[[139 158 113 132 117 124]
 [136 156 114 136 113 126]
 [145 134 119 121 127 121]
 [134 128 121 137 111 130]
 [146 143 117 120 128 120]
 [139 157 114 132 117 123]
 [134 153 115 139 110 128]
 [146 142 117 120 128 120]
 [140 157 113 131 118 123]
 [132 143 117 141 108 130]
 [142 126 122 123 124 125]
 [135 127 122 134 113 129]]
:
[[135 127 122 134 113 129]
 [142 126 122 123 124 125]
 [132 143 117 141 108 130]
 [140 157 113 131 118 123]
 [146 142 117 120 128 120]
 [134 153 115 139 110 128]
 [139 157 114 132 117 123]
 [146 143 117 120 128 120]
 [134 128 121 137 111 130]
 [145 134 119 121 127 121]
 [136 156 114 136 113 126]
 [139 158 113 132 117 124]]

[[125 122 116 111 145 146 117 143 152]
 [124 131 139 132 126 106 136 117 107]
 [122 140 124 113 118 136 125 122 112]
 [131 138 135 136 112 112 137 114 103]]
:
[[131 138 135 136 112 112 137 114 103]
 [122 140 124 113 118 136 125 122 112]
 [124 131 139 132 126 106 136 117 107]
 [125 122 116 111 145 146 117 143 152]]

[[129 134 126 123 124 127 128 133]
 [134 129 128 125 126 133 127 125]
 [126 131 131 127 124 122 133 135]
 [123 124 142 133 113 118 147 129]
 [128 131 127 129 133 133 115 134]
 [122 113 123 133 127 123 134 115]
 [130 123 120 122 127 132 130 123]
 [149 131 132 121 123 137 128 125]]
:
[[149 131 132 121 123 137 128 125]
 [130 123 120 122 127 132 130 123]
 [122 113 123 133 127 123 134 115]
 [128 131 127 129 133 133 115 134]
 [123 124 142 133 113 118 147 129]
 [126 131 131 127 124 122 133 135]
 [134 129 128 125 126 133 127 125]
 [129 134 126 123 124 127 128 133]]

[[140 151 107 107]
 [143 152 108 110]
 [143 146 109 111]]
:
[[143 146 109 111]
 [143 152 108 110]
 [140 151 107 107]]

[[145 139]
 [120 147]
 [158 117]]
:
[[158 117]
 [120 147]
 [145 139]]

[[132 139 132 137 114 131]
 [113 103 137 109 134 113]
 [121 118 137 122 123 120]
 [144 155 120 147 119 142]
 [138 142 120 138 128 136]]
:
[[138 142 120 138 128 136]
 [144 155 120 147 119 142]
 [121 118 137 122 123 120]
 [113 103 137 109 134 113]
 [132 139 132 137 114 131]]
---
[[111 133 124 146]
 [113 152 143 106]
 [128 128 132 118]]
:
[[113 152 143]
 [128 128 132]]

[[121 141 149 125 145]
 [122 132 130 124 130]
 [134 114 101 133 108]
 [135 122 117 130 119]
 [136 125 125 134 126]]
:
[[122 132 130]
 [134 114 101]]

[[120 129 124]
 [125 154 117]
 [132 125 131]]
:
[[125 154 117]
 [132 125 131]]

[[118 128 126 132]
 [132 133 143 103]
 [112 143 131 139]
 [118 137 136 120]]
:
[[132 133 143]
 [112 143 131]]

[[101 116 121]
 [127 137 121]
 [114 133 119]]
:
[[127 137 121]
 [114 133 119]]

[[155 151 132 114 100]
 [134 150 154 136 119]
 [141 125 102 101 119]]
:
[[134 150 154]
 [141 125 102]]

[[134 128 127 135 125]
 [128 123 133 126 135]
 [135 121 134 133 136]
 [ 99 145 101 130 101]]
:
[[128 123 133]
 [135 121 134]]

[[134 128 103]
 [140 132 117]
 [138 141 122]
 [134 128 117]
 [128 130 127]]
:
[[140 132 117]
 [138 141 122]]

[[131 126 129 146 147]
 [122 138 144 100 143]
 [128 130 126 123 130]
 [ 98 119 113 128 135]]
:
[[122 138 144]
 [128 130 126]]
